Rows and roughly how far along a hidden order each lies, from 0 to 30
In the rows, zero is written as 100.
[112  76 108 113 107 108  71 126 116  91 133 125 115  79 100  89  91 110
 118  88 101 114  84 109  81 112] | 14
[ 69  81 103  98  92  99 163  95  79  84  39 102 125  97 104 116 105  99
  90  90 100 104  64  95 108  93] | 15
[108  94 122  84 117  94  88 118 110 102 143 100  94  83  75 113 105 108
 117  83  99 105  96 117  83  84] | 21
[100  98  78  86 105 106  44 108 137 108 102  99  93 115 109  57  95  94
 130 118 103  92 112 120 100 104] | 2
[ 82  86 106 103  87  88 159  91  77 100  28 101 127 106 116 110 103  98
 112  93  95  93  73  99 105  97] | 20
[ 89  96  84  87 106 108  71 112 134 113 112  92 109 128 100  61  96  94
 113 115 104  91 114 122  98 100] | 0
[ 81 105  75  72 107 110 104 106 116 102 117  92  95 121  82  98 108  92
  71 114 105  97 123 106 115  84] | 0
[111 105 137 111 106  95 102 113  92 124 166  91 127 104  73 117 100 112
  91  77  80  96 112 101  86  96] | 28
[102 125 128 100 102  79  94  95  93 139 115  77  99 114  86 112 107 102
 120  90  76  77 115 104  93  92] | 30
[ 74  83  88  74 100 106 152  99  84  84  68 100 108 101  87 122 109  95
  79  95 112 109  81  98 113  83] | 8
[ 75  85  87  71 106 112 139 113 103  98 131  92 126 119  74 111 109  97
  72  94 107 104 108 105 112  79] | 3
[103 118 119 119  85  81 111  78  75 115  49  87 102 107 117 104  99  99
 115 101  83  74  98  89 102 108] | 27
[115 115 128 105 109  90  98 101  94 119 149  87  97  95  75 126 105 107
 103  86  85  96 114  97  92  93] | 28
[ 90 102  74  77 108 101  64 104 132 108 102  91  83 121 102  66 100  91
 129 123 104  88 114 124  92  99] | 0
[ 90 103 129 121  89  82 134  94  87 139  68  81 146 126 102 100  99 102
 121  86  76  75  92 101  94 100] | 28
[ 97  92  75  89 105  98  69 110 141 113 108  96 109 122 105  58  94  92
 113 114 102  85 118 122  97 103] | 1
[ 79  85  93  74  99 103 171  99  83  78  56  99 110 100  95 119 110  96
  84  92 110 106  81 103 114  77] | 10
[ 75  84 107  92  90  84 146  90  86 102  17  91 132 106 108 105 106  96
 130  91  92  82  69 107 101  89] | 21
[ 96  85  79  86 107 102  64 113 135 113 105 101 115 117 104  54  92  98
 140 106  99  87  99 127  88 105] | 3
[ 90  84  86  81 109  98  64 111 142 112  91  97  94 111 104  54  96  94
 135 113 101  89 103 130  94  99] | 4
[ 76  98  79  69 106 113 130 108 108  94 113  90 107 117  76 123 108  93
  62 103 113 104 114 104 118  81] | 2
[ 95  93  82 102 101 111  61 115 138 113 118 108 122 119 111  62  87  97
 115 108 105 101 105 115  93 114] | 2
[ 69  85 101  78  97  90 155  94  83  78  25  94  98  98  99 113 112  93
 111  99 107  97  75 107 109  80] | 14
[116 119 128 121 102  91  93 102  89 125 147  86 107  98  83 126  99 109
  86  89  82  96 116  88  94  99] | 29
[ 77  82 109 108  88  90 149  91  76  97  36  97 131 101 112 108 101  99
 102  87  96  94  66  96 105  95] | 19
[119 129 126 118  95  84  81  88  85 125 120  78  99 107  87 114 101 103
  93  95  83  87 117  93  99 104] | 30
[ 77  74  96  86  96 105 150 101  84  79  69 102 113 103  96 116 106  97
  71  90 110 113  85  96 113  84] | 9
[106  83 124  84 113  99  81 125 108 105 152 100 118  92  74 107 101 111
 126  91  90 108  91 110  74  89] | 21
[ 78  92  84  69 106 116 116 115 113 103 122  87 121 128  83 100 104  96
  68 101 104  99 118 106 112  85] | 0

Part 2:
[112  85  88  99 114  94  96 102 108  95 101 126  96 103  97  85 105 102
  78 101 103 119 121  94  97 100  93  97  98 102 100 121 104 102  84  92
 121  96 103  91 119  96 133  84 105  90  91 102 100   3] | 25
[ 85  94 102 102  85 109  98  94  93 101  96  87 101 100  90 103  90 100
 108  99  84  73  83  98 101  97 107 106 104 100 102  79 107 101 127  77
  81 101 102  94 109 122  80  95  90  93  95 103 113  91] | 2
[ 68 109  98  96  99  85 110  98  97  99 100  86 106 101  82 106 102 100
 102  98 145 136 121 101  91  98  77 113  92 100 100  89  86 117 111  86
  94 101  92 118  67  90 102 120 100 123  88 103  81 200] | 16
[113  86  90 101 112  94  96 100 107  97 100 124  96 104  89  86 104 101
  82 101  96 106 116  95  98  99  98  98 102 101 101 113 106 101  89  95
 112  97 103  86 117  94 130  90 101  89  96  98 105  18] | 21
[ 96 110  95  99 107  97  97  98 111  99  89 122 101 100  70  88  99 102
  83 102 104 105 119  93  97 103  95  88 102 104  98 122  90  90  78 132
 112  99 103  86 132  80 127  84 101 115 107 102 104  48] | 30
[113 119 101 102 108  92  95  93 109 103  95 116 104 104  65  92 102  98
  86 101  87  95 114  97  98 100 109  87 107 104  97 117  97  91  89 138
 104 103  99  87 133  72 116  89  99 109 120 103 104  64] | 26
[122  89  96 103 100 108  94  99 103  99  97 121  95 102  97  91  99 100
  87 101  74  91  95  96 103  99 110  95 108 101 102 100 111  94  95 106
 102  99 105  82 124  99 107  87  96  88 103  94 115  18] | 13
[ 92  81  85 101 101 109 102 112 106  93  99 119  96 100 103 100 110 102
 101  99 130 135 113  93  94 101  86 110  95 105 101 104  99 103  90  67
 121  91  99  96  80  99 119 102 105 100  91  89  98  70] | 20
[133  80  90 100 115  95  96 105  99  97 115 121  94 107 128  93 118  99
  85  99 100 111 115 105 105  95 105 106  99  98 102 101 112 119  92  81
 107 101 101 101  85  95 112 110 109  81  96  92  96  67] | 11
[101  96  88 100 108  93 105 109 107  93 100 118  98 104  89  95 114 100
 100  97 125 141 123  96  93 100  85 103  96 105  99 108  94 110  78 110
 120  97  94 101  87  66 130 104 105 116  99  88  88 127] | 24
[ 99  96  97 105  90 120  95  98 103  99  87 101  99 100  79 100  91 100
 106  99  86  88  83  91  96 102 108  97 107 109 100  98 105  82 107  99
 102  93 104  79 130 117 100  83  89  93 105  98 118  54] | 14
[ 57 115 101 101  83 107 108 100 100  99  86  84 108 101  59 118 102  98
 122  95 117 110  99  97  91  99  89 105 103 114  99  82  87 105 109 113
  93  98  93 100 102  93  93 112  92 131 104  93  95 200] | 17
[140  70  89 102 115  93  95 105 106  94 112 125  91 106 117  80 102 102
  78 101  93 114 113  97  98  97 106  99  98  92 103 117 119  98 104  72
 112 100 101 102  96 108 123  89 106  71  91  99  99   0] | 11
[125 118 105 102 112  94  92  94 110 107 100 112 102 104  80  90 101  97
  85 103  80  81 106 101 105 101 117  83 109 101  96 119 102  86  91 142
 103 107 101  90 128  73 108  92 103  95 126 106 105  53] | 23
[115 101 106 100 103  83 106  97  88 103 114  76 103 107 112 105 107  96
 108  96  79  96  92 112 103  92 106 105 102  98 101  84 108 123 116  98
  84 108  93 119  89  94  92 120  98  99 101  97  88 200] | 0
[ 85  73  94  99  93 118 109 108  95  93  94  84  97  96 110 104 101 102
 106  97 112 113  88  94  95 100  85 114  95 103 103  84 103 104 111  57
  99  92 101 108  82 138 102 108  99  93  73 101 100 119] | 6
[138 121 109 103 116  82  91  89 101 107 109 108 102 108  92  91 100  96
  91 103  73  78  99 106 105  98 128  88 110  94  98 112 110  92  91 136
  95 109 101  95 119  68 101  89  95  94 129 102 106  84] | 13

New part:
[100  30 105 132  55  97  92 101 111 107 103 133 100  56  90  87  62  99
  52  76  37 106 107 108 129 119  64  78 110  90 110 127 115 108  81  58
 115 111  85  93  71  50 105 113  94 115 116  53 147 150 109 113  79 106
  40  51 133  71 120  93  72  91  88  85 128  45  48 117  94  47  69 102
  68 163] | 28
[ 99  28 101 166  59  83  85  50  89 120 108 131  83  72 111  89  78  89
  43  61  57  90 121  92 156 114  81  86 125  74 120  98  87  87 111  45
 138 102  97  68  68  62 124 104  77 135 135  52 113 153 127  99  82 101
  46  58 120  90 121  97  65  63  98  57 116  45  30 106 117  46  69 111
  88 140] | 24
[123  44  91 171  51 100  92 113  94  77 112 115 117  13  76  87  53  98
  77  55  42 106 120 105 147 110  98  90 124  33 117 136  72  90 124  59
 110 119  98  35  22 139 105 107  99 139 114  46 157  55 122 112  81  98
  60  77  92 104 116 105  92 112 121 100 100  65  13  88 114  50  69 122
  59 121] | 30
[104 103 111  35 116 122 107 132 119 111  87 116 113 105  88 111  87 109
 117 120  83 116  65 130  59 108  47  92  65 108  81  99 123 121  51 128
  71 117 109 126 141  58  99 117 116  71  63  99 115 105  81  90 134  84
 120  66 128  73  69  71 128 140  81 122  93 122 140 117  61 129  98  73
  68 132] | 20
[ 84 117  85 133 108  91  92  32  85 108  81  90  78 156 122  84 145  91
 152 110 126 109 103  82  71  96 101  82  85 169 101  62 122  96  97  99
 112  88  81 127 119  14  96  88 138  41 120 136   8 122 111  68  71  98
 120 126  86 101 134 109  60  80  69  81 146  87 136 113  95 104 118  60
 122  61] | 1
[109  52 124  67  89  85 110 119 119 106 114 101 122 104 110 110  98 109
  40  64  66  86  90 134 156 108  76  92 110 109 122 124 119 117 121  81
 116  97 104  96 110  72 114 124  50 118 121  37 142 170  93  62  85 130
  86 104 113  74  87  55  70 115 103  68  55  54   4  99 105  90  88  94
  81 172] | 15
[111  99 125  35 125 109 113 153  94  91 113  94 121  66  80 130  91 112
 102  93  99  93  57 139  89 106  62 113 107  51 103  92  93 124  76 132
  65 114 125 101 134 141  92 121  55 109  69  75 101  54  77  95 105  96
 126 104  88 105  48  71 112 136 136 113  37 122  71 102  89 127 108 115
  72 119] | 20
[ 95  79  60 200  56  90  75   8 103  93  84 110  84  92 112  56 110  82
 122  80  81 105 138  58 107  97 138  63 102 160 101 121 121  69  85  35
 122  81  49  68   8  71  93  81 179  88 116 112  74 115 140 115  49 108
  59  99  78  88 169 131  72  53  59  96 170  42  81  88  96  47  86  79
 109  74] | 13
[100 122  81 146  91  96  90  67 103  92  76  94  98  99 102  75 114  97
 135 100  91  88 131  74  99  83 158 104  95 124  91 125  99  81  98  79
 105  92  75  76  60 125 100  90 154  87 125 117  97  71 131 121 111  96
 110  88  77  98 131 118 112  90  81 108 112  95 118  79 117  84  92  88
 107  42] | 15
[100  85  92 116 101  87  97  24 107 115  94  97  93 163 127  79 148  96
 105  82 120  98 105  97 108 103  84  61  96 170 113  81 135 101  94  84
 134  73  79 117 116  17 105 100 119  69 125  95  45 142 118  51  54 116
  97 129  84  84 141  87  50  81  55  76 117  48  68 102  92 103 109  59
 128 120] | 0
[121 113 115  66 101  94  98  69 115 111  85 105  89 142 136 106 111 110
 104  86 116  45 112  87 123  76 130 108  98 115  96 101  97  88  93 120
 124  72 102 101 145  80 126  98  90 130 102  84 114 127 133  83 142  86
 130  95  87  97 109  73 126  91  56  93  76 111  92  84 118 120  79  75
 119  80] | 12
[108 141  92 116 115  84 105  79  83  90  78  65 112 108 114 104 139 103
 123  75 127  81 112  98 106  69 168 126 117 115 104  84  87  84 122 107
 101  91  98  50  74 138 108  95 121  89 130  99  45  37 135  92 107 101
 134 142  45 103 108  92  93 146 125  85  45 111  74  58 139 118 104  89
 127  13] | 6
[115 110 101  82  99 120 103 128 119  87 115 119  87 106  87 111  63 100
  46 122  97 105  86  97  94 119  59  80  83  71  94 119  98 101  64 120
  94 100 115 125 134 114  91  84  40 129  55 107 163 126  64 113 129  97
  71  50 134 102  76 108 135  75  84 129 108 120 138 117  64 115 111 125
  69 172] | 24
[ 91 129 100  89  94  78  97  50 121 100  92  79  88 168 121  92 118  99
  68 125 116  50 134  67 121  70 163 131  74 148  85 137 109  78 106  74
 128  71  80 108  82 119 109  85 106 112 124 113 126 160 110  96 136 121
 113 126 100  93 102 109 122  47  85  97  74 121 126  63 138 107 101  91
 145  73] | 9
[123  63 103  69  61 115  97 105 121  78 119 131 102  75  85  90  53 104
  22  98  48  95 112  97 128 121  65  65  86  77  97 137 123 100  56  83
 119  93  93 108 100 109  98  99  69 133  76  75 157 156  91 109 120 105
  39  37 135  72 105 102 132  71  60 133 111  92  94 103  66  88  81 125
  43 175] | 29
